Here is a tiny trained network, its code and every weight. The questions are about switching its units off for an input and a target symbol, where a switched-off unit gives its printed mean instead of its output.

import numpy as np


def w(rows, s, z=0):
    codes = np.array(rows[::2]) - 128.0
    scale = np.full(codes.shape[1], s)
    scale[-1] = z or s
    return codes * scale


def f(y):
    return y / 2 * (1 + np.tanh(0.7978845608 * (y + 0.044715 * y**3)))


def softmax(a):
    e = np.exp(a - a.max(-1, keepdims=True))
    return e / e.sum(-1, keepdims=True)


def log_softmax(a):
    a = a - a.max(-1, keepdims=True)
    return a - np.log(np.exp(a).sum(-1, keepdims=True))


def net(x, mask):
    ids = ['ΔΛΣΨαγεζημξτφ'.index(c) for c in x.split()]
    T = len(ids)
    res = E[ids] + P[:T]
    u = 0
    for l in range(2):
        r = res
        for j in range(2):
            rows = slice(4 * j, 4 * j + 4)
            q, k, v = (r @ M[l][rows].T for M in (Q, K, V))
            z = softmax(np.where(np.tri(T) > 0, q @ k.T / 4**0.5, -1e9)) @ v
            o = O[l][rows]
            res = res + np.where(mask[u + j], z, o[:, -1]) @ o[:, :-1]
        u += 2
        y = f(res @ A[l][:, :-1].T + A[l][:, -1])
        res = res + np.where(mask[u : u + 8], y, B[l][:, -1]) @ B[l][:, :-1]
        u += 8
    return log_softmax(res[-1] @ U[:, :-1].T + U[:, -1])


Q, K, V, O, A, B = {}, {}, {}, {}, {}, {}
E = w([
[107,159,95,37,50,165],'Δ',
[143,173,48,179,4,67],'Λ',
[169,101,66,149,92,254],'Σ',
[83,144,229,202,58,52],'Ψ',
[100,90,15,100,110,206],'α',
[60,63,225,109,174,183],'γ',
[22,178,201,50,70,85],'ε',
[133,24,46,122,148,184],'ζ',
[172,183,216,145,134,159],'η',
[98,62,116,151,171,32],'μ',
[163,90,139,202,204,144],'ξ',
[224,87,175,62,124,66],'τ',
[42,195,90,168,172,148],'φ',
],0.01)
P = w([
[92,74,129,152,38,198],'0',
[104,78,113,146,52,184],'1',
[122,83,98,140,80,164],'2',
[122,101,102,128,114,157],'3',
[126,110,95,121,141,147],'4',
[135,129,101,115,176,140],'5',
[140,145,97,111,206,125],'6',
[146,161,104,113,222,124],'7',
[143,177,103,106,255,118],'8',
],0.0069)
Q[0] = w([
[177,48,8,149,195,211],'0.h1',
[100,133,173,124,138,54],'0.h1',
[97,170,212,107,105,61],'0.h1',
[80,172,200,157,105,111],'0.h1',
[138,63,98,157,164,163],'0.h2',
[137,133,107,124,135,142],'0.h2',
[147,56,80,164,168,183],'0.h2',
[144,69,73,155,153,184],'0.h2',
],0.013)
K[0] = w([
[149,181,126,114,243,86],'0.h1',
[133,83,168,183,63,135],'0.h1',
[118,75,147,154,23,161],'0.h1',
[94,70,122,147,81,161],'0.h1',
[156,93,99,116,198,119],'0.h2',
[138,142,103,107,150,137],'0.h2',
[173,57,52,87,255,123],'0.h2',
[149,93,78,97,193,127],'0.h2',
],0.0091)
V[0] = w([
[125,129,67,96,96,144],'0.h1',
[17,86,75,84,54,182],'0.h1',
[1,215,78,173,150,151],'0.h1',
[99,65,59,180,181,55],'0.h1',
[113,176,141,139,134,155],'0.h2',
[138,68,100,125,181,116],'0.h2',
[161,146,132,125,67,196],'0.h2',
[130,79,103,128,180,124],'0.h2',
],0.0067)
O[0] = w([
[120,214,135,127,182,117,175],'0.h1',
[120,172,122,152,254,69,253],'0.h1',
[218,142,54,108,181,61,149],'0.h1',
[103,163,56,187,74,70,124],'0.h1',
[105,187,143,116,115,157,112],'0.h2',
[120,32,100,145,142,143,156],'0.h2',
[167,164,133,61,147,145,198],'0.h2',
[115,38,97,144,155,148,156],'0.h2',
],0.0064,0.0044)
A[0] = w([
[192,182,200,176,116,55,243],'0.n1',
[34,131,201,125,165,38,229],'0.n2',
[140,71,61,194,51,154,114],'0.n3',
[108,131,52,241,140,109,247],'0.n4',
[64,214,109,73,133,107,209],'0.n5',
[179,81,102,47,75,135,228],'0.n6',
[249,121,71,81,122,152,2],'0.n7',
[197,186,186,111,144,3,243],'0.n8',
],0.0079,0.002)
B[0] = w([
[166,84,178,179,61,197,176],'0.n1',
[92,69,236,100,64,2,191],'0.n2',
[86,81,45,119,69,104,194],'0.n3',
[119,135,92,237,129,75,254],'0.n4',
[44,170,106,122,113,126,195],'0.n5',
[147,63,101,41,80,80,173],'0.n6',
[135,147,215,82,150,23,177],'0.n7',
[152,62,133,112,5,196,210],'0.n8',
],0.0065,0.0046)
Q[1] = w([
[159,163,166,97,108,89],'1.h1',
[84,80,52,165,155,104],'1.h1',
[109,106,103,148,121,30],'1.h1',
[77,135,171,105,21,82],'1.h1',
[111,94,145,105,123,209],'1.h2',
[116,65,139,101,110,190],'1.h2',
[117,124,102,2,144,109],'1.h2',
[125,172,140,30,165,125],'1.h2',
],0.0088)
K[1] = w([
[128,185,123,104,86,201],'1.h1',
[77,116,124,173,205,59],'1.h1',
[85,179,105,157,188,132],'1.h1',
[136,193,101,19,160,171],'1.h1',
[207,78,180,95,123,102],'1.h2',
[254,108,191,97,136,103],'1.h2',
[73,174,199,47,127,99],'1.h2',
[52,121,170,96,110,91],'1.h2',
],0.0072)
V[1] = w([
[70,124,93,170,65,127],'1.h1',
[64,151,177,161,129,102],'1.h1',
[193,80,155,147,107,88],'1.h1',
[126,179,195,141,125,80],'1.h1',
[134,89,98,110,116,71],'1.h2',
[225,83,47,142,144,180],'1.h2',
[168,106,157,73,116,2],'1.h2',
[31,146,134,228,132,205],'1.h2',
],0.0042)
O[1] = w([
[149,136,125,66,219,121,237],'1.h1',
[91,184,117,96,144,72,110],'1.h1',
[179,168,100,102,90,178,112],'1.h1',
[58,222,155,110,84,114,6],'1.h1',
[122,147,83,112,163,169,164],'1.h2',
[255,204,83,155,73,192,165],'1.h2',
[14,98,98,102,156,226,72],'1.h2',
[221,129,187,125,166,21,210],'1.h2',
],0.0037,0.0016)
A[1] = w([
[122,89,131,129,193,203,212],'1.n1',
[175,254,145,72,167,211,254],'1.n2',
[176,134,86,211,164,181,142],'1.n3',
[101,112,122,11,132,178,226],'1.n4',
[168,162,91,120,208,115,144],'1.n5',
[123,200,105,165,233,121,91],'1.n6',
[143,90,105,41,85,95,182],'1.n7',
[86,140,53,141,53,173,70],'1.n8',
],0.0079,0.0036)
B[1] = w([
[150,124,234,140,170,221,221],'1.n1',
[163,253,127,45,125,107,221],'1.n2',
[141,128,75,189,91,171,255],'1.n3',
[117,111,111,59,174,149,238],'1.n4',
[105,143,181,184,133,118,231],'1.n5',
[61,114,203,170,127,179,223],'1.n6',
[119,94,93,63,69,95,219],'1.n7',
[18,220,109,142,69,125,162],'1.n8',
],0.0077,0.0044)
U = w([
[112,179,76,71,167,108,126],'Δ',
[124,191,71,150,59,97,94],'Λ',
[75,123,117,126,106,203,33],'Σ',
[133,108,191,161,62,124,108],'Ψ',
[120,119,76,112,81,120,76],'α',
[118,82,192,120,204,151,98],'γ',
[63,118,145,105,117,100,69],'ε',
[131,124,124,125,138,130,96],'ζ',
[205,183,157,121,129,176,203],'η',
[177,113,97,122,167,3,253],'μ',
[183,74,122,202,145,196,157],'ξ',
[185,47,133,71,124,153,120],'τ',
[61,194,147,180,168,131,143],'φ',
],0.0072,0.0036)

Each question gives the input, a string of symbols that net reads in full, and the target symbol t.
The units are the heads (4 rows each of Q, K, V and O) and the neurons (one row each of A and B). Each row of codes is followed by its name. A weight is (code - 128) times the scale printed after its matrix; where a second scale follows, it is the last column's (O, A, B and U).
mask holds one flag per unit, layer by layer, with each layer's heads first. A switched-off unit (its flag False) gives its mean, the last column of its rows in O or B, instead of its output. The means were averaged over made-up inputs and are rounded, as every weight is.
A unit's drop is (log p(t) with every unit on - log p(t) with that unit switched off) / (log p(t) with every unit on - log p(t) with every unit switched off).
The circuit of an input: a set's keep is (log p(t) with only the set's units on - log p(t) with every unit switched off) / (log p(t) with every unit on - log p(t) with every unit switched off). Starting from the 12 units with the biggest drops (on a tie, the unit counted first), units are removed one at a time, each time the one whose removal leaves the highest keep (on an exact tie, the one counted first), for as long as the keep stays at least 0.8.
circuit, biggest first: the units of the circuit, biggest drop first
unit that matters most: the unit with the biggest drop
k most important neurons: the k neurons with the biggest drops, biggest first
top k neurons in layer l: the k neurons of layer l with the biggest drops, biggest first
heads that matter: for each layer, one digit per head in row order, 1 if its drop is at least 0.15 and else 0, layers parted by /
drop when u is switched off: that unit's drop, to one decimal
input Σ ζ α Σ Σ Σ ζ ζ, target ξ: unit that matters most : 0.h2
input ξ Δ η Λ ε ζ ζ γ Σ, target ξ: circuit, biggest first : 0.h2; 0.n2; 1.n3; 1.n1
input φ α Ψ μ ζ, target Λ: heads that matter : 11 / 00
input φ φ Λ Σ Σ η Ψ α Ψ, target Ψ: circuit, biggest first : 0.n2; 0.n8; 0.n1
input Σ Σ α, target φ: 2 most important neurons : 0.n8; 1.n6
input α ξ Σ Σ φ Σ Σ ξ, target ξ: 2 most important neurons : 0.n2; 1.n3
input Ψ α Σ Σ η ζ φ α, target μ: heads that matter : 10 / 00
input Ψ Σ α ξ τ ζ Ψ η α, target τ: circuit, biggest first : 0.h1; 0.n6; 1.n4; 0.n4
input ζ Σ γ φ η, target η: 2 most important neurons : 1.n2; 0.n3
input μ Λ Σ, target Λ: circuit, biggest first : 0.h1; 0.n3; 1.n8
input φ ε Δ ε, target ε: circuit, biggest first : 0.n2; 1.h2; 0.n5; 0.h2
input ζ Σ Δ φ ε, target ε: circuit, biggest first : 0.n2; 1.h2; 0.n5; 0.h1
input Σ Δ η Σ, target τ: top 2 neurons in layer 0 : 0.n6; 0.n4
input Ψ Δ ζ Σ α, target ξ: top 2 neurons in layer 0 : 0.n4; 0.n2
input φ ξ Σ, target μ: unit that matters most : 0.n7
input Σ μ Ψ Σ φ γ ζ, target μ: 3 most important neurons : 0.n7; 0.n6; 0.n3
input Σ φ Λ Σ Λ η ζ, target τ: top 3 neurons in layer 0 : 0.n6; 0.n5; 0.n4
input ζ τ Σ Σ Σ Σ, target η: top 2 neurons in layer 1 : 1.n2; 1.n1
input τ Λ ζ η γ, target γ: 2 most important neurons : 1.n1; 0.n4
input Σ φ Ψ ζ φ ζ Δ, target Δ: 3 most important neurons : 0.n4; 1.n2; 1.n4
input φ η α Σ Σ α, target φ: top 2 neurons in layer 0 : 0.n8; 0.n2
input φ Σ φ ξ ζ Λ, target Λ: top 2 neurons in layer 0 : 0.n8; 0.n2
input Σ Ψ Ψ τ Σ ζ, target Σ: 2 most important neurons : 1.n8; 0.n3
input φ Σ Σ Σ Σ Σ, target η: top 3 neurons in layer 0 : 0.n2; 0.n3; 0.n4
input Σ η ξ Σ, target α: top 2 neurons in layer 1 : 1.n8; 1.n7
input η Σ ε Σ, target γ: top 2 neurons in layer 0 : 0.n2; 0.n8
input ζ ξ ζ, target α: drop when 1.n8 is switched off : 0.3
